Below is a small trained network, with its code and all its weights. Each question gives an input and a class and asks what happens when units are switched off, that is, made to give their printed mean instead of their output.

import numpy as np


def w(rows, s, z=0):
    codes = np.array(rows[::2]) - 128.0
    scale = np.full(codes.shape[1], s)
    scale[-1] = z or s
    return codes * scale


def f(y):
    return np.maximum(y, 0)


def log_softmax(a):
    a = a - a.max(-1, keepdims=True)
    return a - np.log(np.exp(a).sum(-1, keepdims=True))


def net(x, mask):
    res = np.array(x, float).reshape(1, 6) / 4 @ E
    y = f(res @ A[0][:, :-1].T + A[0][:, -1])
    res = res + np.where(mask, y, B[0][:, -1]) @ B[0][:, :-1]
    return log_softmax(res[-1] @ U[:, :-1].T + U[:, -1])


A, B = {}, {}
E = w([
[127,125,128],'x0',
[223,20,184],'x1',
[121,131,225],'x2',
[130,125,118],'x3',
[127,126,135],'x4',
[33,2,133],'x5',
],0.0049)
A[0] = w([
[247,200,128,36],'N1',
[160,146,122,66],'N2',
[84,189,126,25],'N3',
[44,167,98,3],'N4',
[203,77,126,14],'N5',
[162,148,41,230],'N6',
[238,116,178,154],'N7',
[131,126,132,88],'N8',
],0.014,0.0052)
B[0] = w([
[156,6,180,226],'N1',
[135,84,129,141],'N2',
[184,145,40,161],'N3',
[184,70,26,165],'N4',
[206,136,26,167],'N5',
[57,171,122,254],'N6',
[69,198,60,246],'N7',
[124,133,128,128],'N8',
],0.022,0.006)
U = w([
[240,156,81,11],'0',
[133,149,147,254],'1',
[105,145,145,173],'2',
[146,8,153,49],'3',
[133,169,150,163],'4',
[138,160,147,159],'5',
],0.014,0.0066)

Each question gives the input, the list of numbers given to net, and the class t.
The units are the neurons (one row each of A and B). Each row of codes is followed by its name. A weight is (code - 128) times the scale printed after its matrix; where a second scale follows, it is the last column's (A, B and U).
mask holds one flag per neuron, in row order. A switched-off neuron (its flag False) gives its mean, the last column of its row in B, instead of its output. The means were averaged over made-up inputs and are rounded, as every weight is.
A unit's drop is (log p(t) with every unit on - log p(t) with that unit switched off) / (log p(t) with every unit on - log p(t) with every unit switched off).
The circuit of an input: a set's keep is (log p(t) with only the set's units on - log p(t) with every unit switched off) / (log p(t) with every unit on - log p(t) with every unit switched off). Starting from all 8 units, units are removed one at a time, each time the one whose removal leaves the highest keep (on an exact tie, the one counted first), for as long as the keep stays at least 0.8.
circuit, biggest first: the units of the circuit, biggest drop first
top k neurons: the k neurons with the biggest drops, biggest first
drop when u is switched off: that unit's drop, to one decimal
input [-2,8,-6,-4,4,1], class 0: circuit, biggest first -> [N5]
input [2,-7,3,4,5,5], class 0: top 4 neurons -> [N4, N1, N6, N3]
input [-3,-8,4,7,8,-7], class 0: top 2 neurons -> [N3, N4]
input [-7,8,-4,8,-4,7], class 0: top 3 neurons -> [N5, N1, N6]
input [0,-6,-1,-2,-4,0], class 0: top 2 neurons -> [N4, N3]
input [-1,-8,4,7,-2,-7], class 0: top 2 neurons -> [N3, N4]
input [-3,8,-7,3,-3,8], class 0: top 2 neurons -> [N5, N1]
input [5,-4,-1,2,-1,-7], class 3: top 2 neurons -> [N1, N7]
input [-6,-7,0,-7,0,8], class 3: top 2 neurons -> [N7, N4]
input [-5,3,6,5,-3,-7], class 3: top 2 neurons -> [N1, N6]
input [6,-6,-6,-5,-2,1], class 0: top 2 neurons -> [N4, N3]
input [5,-8,-5,8,5,-7], class 0: top 3 neurons -> [N3, N4, N7]
input [-3,-2,4,2,7,-7], class 3: drop when N8 is switched off -> 0.0
input [0,1,2,1,2,-7], class 3: drop when N1 is switched off -> 1.8
input [5,8,8,-2,-6,1], class 0: drop when N5 is switched off -> 1.1
input [-1,-8,2,3,-7,3], class 0: circuit, biggest first -> [N4]
